Here is a tiny trained network, its code and every weight. The questions are about switching its units off for an input and a target symbol, where a switched-off unit gives its printed mean instead of its output.

import numpy as np


def w(rows, s, z=0):
    codes = np.array(rows[::2]) - 128.0
    scale = np.full(codes.shape[1], s)
    scale[-1] = z or s
    return codes * scale


def norm(h):
    return h / np.sqrt((h * h).mean(-1, keepdims=True) + 1e-5)


def f(y):
    return y / 2 * (1 + np.tanh(0.7978845608 * (y + 0.044715 * y**3)))


def softmax(a):
    e = np.exp(a - a.max(-1, keepdims=True))
    return e / e.sum(-1, keepdims=True)


def log_softmax(a):
    a = a - a.max(-1, keepdims=True)
    return a - np.log(np.exp(a).sum(-1, keepdims=True))


def net(x, mask):
    ids = ['ΓΔΠΦΨΩαεζηθσ'.index(c) for c in x.split()]
    T = len(ids)
    res = E[ids] + P[:T]
    u = 0
    for l in range(2):
        r = norm(res)
        for j in range(2):
            rows = slice(2 * j, 2 * j + 2)
            q, k, v = (r @ M[l][rows].T for M in (Q, K, V))
            z = softmax(np.where(np.tri(T) > 0, q @ k.T / 2**0.5, -1e9)) @ v
            o = O[l][rows]
            res = res + np.where(mask[u + j], z, o[:, -1]) @ o[:, :-1]
        u += 2
        y = f(norm(res) @ A[l][:, :-1].T + A[l][:, -1])
        res = res + np.where(mask[u : u + 8], y, B[l][:, -1]) @ B[l][:, :-1]
        u += 8
    return log_softmax(norm(res)[-1] @ U[:, :-1].T + U[:, -1])


Q, K, V, O, A, B = {}, {}, {}, {}, {}, {}
E = w([
[126,119,106,195,124,56,197,85,153,105,122],'Γ',
[114,160,122,131,105,117,143,107,152,139,170],'Δ',
[164,150,121,149,137,149,180,97,102,105,118],'Π',
[80,88,149,96,134,57,146,74,55,127,5],'Φ',
[84,151,138,112,180,132,185,141,79,127,144],'Ψ',
[188,135,128,169,100,110,133,131,125,77,167],'Ω',
[117,96,134,145,129,154,157,132,137,123,162],'α',
[122,150,154,96,114,197,140,141,110,129,135],'ε',
[78,175,79,124,170,136,122,85,124,94,151],'ζ',
[107,108,99,149,161,156,78,142,151,155,147],'η',
[124,134,92,116,127,78,122,133,195,154,49],'θ',
[103,150,102,128,140,134,107,98,170,144,103],'σ',
],0.028)
P = w([
[122,132,188,48,148,74,58,149,131,202,99],'0',
[2,206,147,247,126,165,212,177,86,118,202],'1',
[74,205,60,87,32,159,105,116,129,99,158],'2',
[115,175,49,47,17,147,126,139,182,76,132],'3',
[65,191,93,130,48,146,148,154,142,63,155],'4',
[50,205,95,172,62,149,162,171,141,77,157],'5',
[45,201,111,176,61,156,179,163,127,74,155],'6',
],0.0095)
Q[0] = w([
[156,122,203,143,217,80,110,107,95,222,113],'L0H1',
[2,210,39,122,71,112,178,125,139,83,176],'L0H1',
[56,162,101,91,108,124,164,129,45,92,87],'L0H2',
[180,73,226,148,148,120,70,72,162,179,159],'L0H2',
],0.0086)
K[0] = w([
[94,183,51,154,111,163,154,167,171,117,145],'L0H1',
[109,86,231,96,108,70,70,114,15,149,70],'L0H1',
[85,68,162,89,38,125,85,62,56,92,133],'L0H2',
[150,166,15,147,103,255,203,172,183,98,160],'L0H2',
],0.0082)
V[0] = w([
[30,82,134,131,107,96,75,178,179,109,175],'L0H1',
[208,150,129,160,155,118,1,114,111,86,119],'L0H1',
[131,231,229,82,88,122,130,131,242,163,188],'L0H2',
[113,71,109,148,164,91,192,8,193,148,88],'L0H2',
],0.0067)
O[0] = w([
[158,71,99,175,226,166,139,158,160,125,38,157],'L0H1',
[85,175,114,139,164,155,217,151,94,220,76,20],'L0H1',
[160,176,102,209,97,115,35,146,8,99,122,252],'L0H2',
[93,154,182,149,108,232,98,64,106,160,94,187],'L0H2',
],0.012,0.0042)
A[0] = w([
[149,104,163,117,145,222,215,83,221,113,216,234],'L0N1',
[116,183,139,154,139,234,157,112,126,163,83,176],'L0N2',
[98,214,147,185,114,80,122,58,188,163,118,169],'L0N3',
[121,169,88,182,125,171,101,119,92,99,223,111],'L0N4',
[159,125,133,37,187,226,180,125,68,3,207,3],'L0N5',
[11,56,103,126,156,7,156,118,74,68,90,233],'L0N6',
[208,90,130,185,46,151,127,139,59,183,107,92],'L0N7',
[180,145,154,88,91,87,60,201,197,163,73,37],'L0N8',
],0.0077,0.0025)
B[0] = w([
[44,82,125,189,88,114,100,35,96,173,128,219],'L0N1',
[152,53,140,150,127,151,146,117,156,37,147,207],'L0N2',
[174,110,170,122,112,106,171,120,166,119,197,213],'L0N3',
[196,63,157,120,114,94,139,185,139,74,117,254],'L0N4',
[171,77,53,181,127,54,198,127,254,113,180,175],'L0N5',
[158,114,203,112,57,168,115,128,137,160,94,198],'L0N6',
[49,191,94,63,184,138,122,94,184,172,89,159],'L0N7',
[158,168,114,184,126,108,202,115,118,74,208,137],'L0N8',
],0.01,0.0076)
Q[1] = w([
[118,80,142,247,59,81,125,110,173,78,210],'L1H1',
[125,168,118,99,187,120,151,118,130,206,160],'L1H1',
[185,109,114,175,131,113,156,133,132,23,90],'L1H2',
[129,52,122,135,114,97,121,103,186,151,151],'L1H2',
],0.011)
K[1] = w([
[58,77,169,49,214,121,170,1,119,205,114],'L1H1',
[132,78,72,157,51,178,185,126,145,99,140],'L1H1',
[175,160,169,125,249,75,94,132,85,183,81],'L1H2',
[48,79,211,103,121,134,125,72,101,99,91],'L1H2',
],0.0091)
V[1] = w([
[163,57,171,36,122,33,134,182,189,104,191],'L1H1',
[139,144,190,103,255,163,104,102,201,43,166],'L1H1',
[147,201,217,115,68,133,114,84,204,78,192],'L1H2',
[51,26,135,138,87,126,53,74,67,80,131],'L1H2',
],0.0094)
O[1] = w([
[122,107,121,85,104,83,133,66,197,55,174,222],'L1H1',
[132,148,124,100,197,108,252,148,161,147,170,204],'L1H1',
[170,190,140,50,121,165,135,136,97,111,194,254],'L1H2',
[121,193,191,155,179,97,95,163,100,97,104,226],'L1H2',
],0.016,0.006)
A[1] = w([
[118,125,98,101,172,162,121,192,76,175,121,1],'L1N1',
[97,153,177,120,132,33,174,104,141,106,73,108],'L1N2',
[209,137,89,138,166,164,171,186,104,150,168,126],'L1N3',
[199,111,85,139,85,45,83,61,167,83,157,45],'L1N4',
[55,77,176,137,12,118,97,136,101,100,172,96],'L1N5',
[109,118,144,194,49,177,36,149,48,120,50,116],'L1N6',
[183,144,164,105,82,237,125,79,164,110,130,165],'L1N7',
[127,87,160,54,136,120,161,101,90,69,64,61],'L1N8',
],0.011,0.0046)
B[1] = w([
[133,183,150,161,71,165,143,133,153,170,96,131],'L1N1',
[161,145,115,79,195,145,125,251,131,143,83,190],'L1N2',
[137,104,121,109,60,177,122,134,137,103,87,183],'L1N3',
[72,87,191,193,86,133,131,160,118,143,85,243],'L1N4',
[157,159,36,92,99,154,178,191,83,147,92,254],'L1N5',
[83,148,65,63,189,72,117,101,87,165,177,225],'L1N6',
[190,77,150,139,185,105,92,121,163,120,75,238],'L1N7',
[67,103,140,100,111,144,199,77,147,139,62,140],'L1N8',
],0.013,0.0086)
U = w([
[163,203,142,172,78,188,166,171,84,180,46,98],'Γ',
[155,224,149,59,15,155,116,85,80,159,193,37],'Δ',
[106,68,90,229,140,111,144,46,168,158,52,254],'Π',
[40,55,188,38,142,134,138,80,56,126,62,204],'Φ',
[88,182,46,74,187,130,247,123,151,162,197,82],'Ψ',
[134,68,109,157,32,87,103,222,83,63,88,31],'Ω',
[62,61,10,73,45,171,162,93,66,203,152,140],'α',
[212,73,46,90,87,254,131,87,141,122,98,125],'ε',
[23,78,117,101,135,40,80,30,216,56,194,170],'ζ',
[63,159,95,108,193,77,52,128,62,103,146,241],'η',
[158,134,132,157,212,74,75,214,205,64,64,53],'θ',
[174,158,230,154,214,197,43,54,138,70,142,75],'σ',
],0.0088,0.0045)

Each question gives the input, a string of symbols that net reads in full, and the target symbol t.
The units are the heads (2 rows each of Q, K, V and O) and the neurons (one row each of A and B). Each row of codes is followed by its name. A weight is (code - 128) times the scale printed after its matrix; where a second scale follows, it is the last column's (O, A, B and U).
mask holds one flag per unit, layer by layer, with each layer's heads first. A switched-off unit (its flag False) gives its mean, the last column of its rows in O or B, instead of its output. The means were averaged over made-up inputs and are rounded, as every weight is.
A unit's drop is (log p(t) with every unit on - log p(t) with that unit switched off) / (log p(t) with every unit on - log p(t) with every unit switched off).
The circuit of an input: a set's keep is (log p(t) with only the set's units on - log p(t) with every unit switched off) / (log p(t) with every unit on - log p(t) with every unit switched off). Starting from the 12 units with the biggest drops (on a tie, the unit counted first), units are removed one at a time, each time the one whose removal leaves the highest keep (on an exact tie, the one counted first), for as long as the keep stays at least 0.8.
units of the circuit, in order: the units of the circuit, biggest drop first
k most important neurons: the k neurons with the biggest drops, biggest first
top k neurons in layer l: the k neurons of layer l with the biggest drops, biggest first
drop when u is switched off: that unit's drop, to one decimal
input Ω Δ Δ ζ Φ Δ ε, target ε: 3 most important neurons => [L1N5; L0N5; L0N1]
input η Δ Δ Ψ, target Π: units of the circuit, in order => [L1H2; L0H1]
input Φ Δ Δ θ Δ α, target α: 3 most important neurons => [L0N1; L1N5; L0N4]
input θ α α α, target ε: 2 most important neurons => [L0N2; L0N8]
input Δ ζ Π Ω Δ σ, target η: units of the circuit, in order => [L0H2; L1N6]
input Π ζ ζ σ Π η, target Δ: units of the circuit, in order => [L0H1]
input Φ ζ ε ζ ζ Δ, target Δ: 3 most important neurons => [L1N5; L0N1; L0N4]
input θ Δ α η, target ε: 2 most important neurons => [L0N1; L0N8]
input ε ζ Π, target Ω: units of the circuit, in order => [L0H2; L1N4]
input ε Δ η, target Ω: 2 most important neurons => [L0N1; L1N4]
input Ω η Δ, target α: units of the circuit, in order => [L0H1; L1H2]
input η Ψ Δ Ψ Ψ σ ζ, target Π: units of the circuit, in order => [L1H2; L0H1]
input α Π Ω, target θ: units of the circuit, in order => [L1H2; L0H1]
input ε Δ Φ Π Ψ α, target α: units of the circuit, in order => [L0N1; L1N5; L0H2]
input Γ σ η α Γ ζ α, target σ: units of the circuit, in order => [L0H2; L1H2]
input ε α Γ Δ, target Ω: units of the circuit, in order => [L1N4]
input σ ζ Δ ε Δ η, target Γ: units of the circuit, in order => [L1H1; L0H1]
input Δ σ Ω ζ Φ Δ, target Δ: 3 most important neurons => [L0N1; L1N5; L0N4]
input σ θ α σ, target Γ: units of the circuit, in order => [L1H1; L0H2]
input ζ η Ω ζ θ, target Ψ: units of the circuit, in order => [L1H1]
input Γ η η η, target σ: top 2 neurons in layer 0 => [L0N3; L0N2]
input σ Ψ η, target Γ: top 2 neurons in layer 0 => [L0N1; L0N2]
input Π Δ α Δ ζ, target Δ: drop when L0H1 is switched off => 1.1
input Δ σ α, target η: drop when L0N5 is switched off => 0.0
input Π ζ Δ Ω ε, target Δ: drop when L1H2 is switched off => 0.2
input Δ η Γ Δ, target η: drop when L1N6 is switched off => 0.2
input Ψ α σ σ Δ Δ, target ζ: units of the circuit, in order => [L1H1]
